Below are the code and all the weights of a small trained network. Each question names an input and a class and asks about switching units off, where a switched-off unit gives its printed mean instead of its output.

import numpy as np


def w(rows, s, z=0):
    codes = np.array(rows[::2]) - 128.0
    scale = np.full(codes.shape[1], s)
    scale[-1] = z or s
    return codes * scale


def f(y):
    return np.maximum(y, 0)


def log_softmax(a):
    a = a - a.max(-1, keepdims=True)
    return a - np.log(np.exp(a).sum(-1, keepdims=True))


def net(x, mask):
    res = np.array(x, float).reshape(1, 2) / 4 @ E
    y = f(res @ A[0][:, :-1].T + A[0][:, -1])
    res = res + np.where(mask, y, B[0][:, -1]) @ B[0][:, :-1]
    return log_softmax(res[-1] @ U[:, :-1].T + U[:, -1])


A, B = {}, {}
E = w([
[255,89,187,55],'x0',
[187,223,181,162],'x1',
],0.0096)
A[0] = w([
[153,97,152,124,236],'n1',
[143,58,103,157,121],'n2',
[147,133,159,140,152],'n3',
[55,179,77,197,118],'n4',
[108,47,82,127,124],'n5',
[219,77,146,87,91],'n6',
[131,157,126,131,252],'n7',
[78,158,139,113,90],'n8',
[183,106,144,149,91],'n9',
[112,56,128,110,85],'n10',
[154,98,150,112,123],'n11',
[91,8,125,100,101],'n12',
[154,103,130,127,100],'n13',
[178,254,178,167,92],'n14',
],0.019,0.011)
B[0] = w([
[32,20,73,111,211],'n1',
[150,143,104,121,158],'n2',
[124,124,120,101,170],'n3',
[110,114,231,54,239],'n4',
[153,153,82,117,186],'n5',
[138,159,253,97,224],'n6',
[57,32,15,123,219],'n7',
[170,129,183,95,150],'n8',
[127,152,174,94,165],'n9',
[172,171,111,109,161],'n10',
[119,135,164,89,168],'n11',
[170,193,75,127,197],'n12',
[119,154,163,123,146],'n13',
[212,218,62,114,252],'n14',
],0.028,0.016)
U = w([
[240,216,33,94,113],'0',
[140,126,252,84,126],'1',
[86,35,49,123,254],'2',
[135,53,142,239,91],'3',
[109,118,163,219,90],'4',
[147,81,96,193,82],'5',
[150,98,156,182,81],'6',
[169,109,110,214,87],'7',
],0.013,0.007)

Each question gives the input, the list of numbers given to net, and the class t.
The units are the neurons (one row each of A and B). Each row of codes is followed by its name. A weight is (code - 128) times the scale printed after its matrix; where a second scale follows, it is the last column's (A, B and U).
mask holds one flag per neuron, in row order. A switched-off neuron (its flag False) gives its mean, the last column of its row in B, instead of its output. The means were averaged over made-up inputs and are rounded, as every weight is.
A unit's drop is (log p(t) with every unit on - log p(t) with that unit switched off) / (log p(t) with every unit on - log p(t) with every unit switched off).
The circuit of an input: a set's keep is (log p(t) with only the set's units on - log p(t) with every unit switched off) / (log p(t) with every unit on - log p(t) with every unit switched off). Starting from the 12 units with the biggest drops (on a tie, the unit counted first), units are removed one at a time, each time the one whose removal leaves the highest keep (on an exact tie, the one counted first), for as long as the keep stays at least 0.8.
units of the circuit, in order: the units of the circuit, biggest drop first
most important unit: the unit with the biggest drop
top k neurons: the k neurons with the biggest drops, biggest first
drop of u: that unit's drop, to one decimal
input [-5,-3], class 1: units of the circuit, in order : (n4)
input [-4,3], class 1: top 2 neurons : (n4; n1)
input [-3,-1], class 2: units of the circuit, in order : (n6; n14)
input [-7,-6], class 1: top 2 neurons : (n4; n14)
input [-3,-2], class 2: top 2 neurons : (n6; n14)
input [-3,-3], class 2: top 2 neurons : (n14; n6)
input [3,1], class 2: top 2 neurons : (n4; n1)
input [7,6], class 1: top 2 neurons : (n6; n12)
input [3,-3], class 2: top 2 neurons : (n14; n4)
input [-1,-1], class 2: drop of n14 : 0.1
input [-7,-3], class 1: drop of n4 : 1.3
input [6,2], class 1: drop of n14 : 0.0
input [7,-2], class 1: drop of n6 : 0.9
input [-2,0], class 2: most important unit : n6
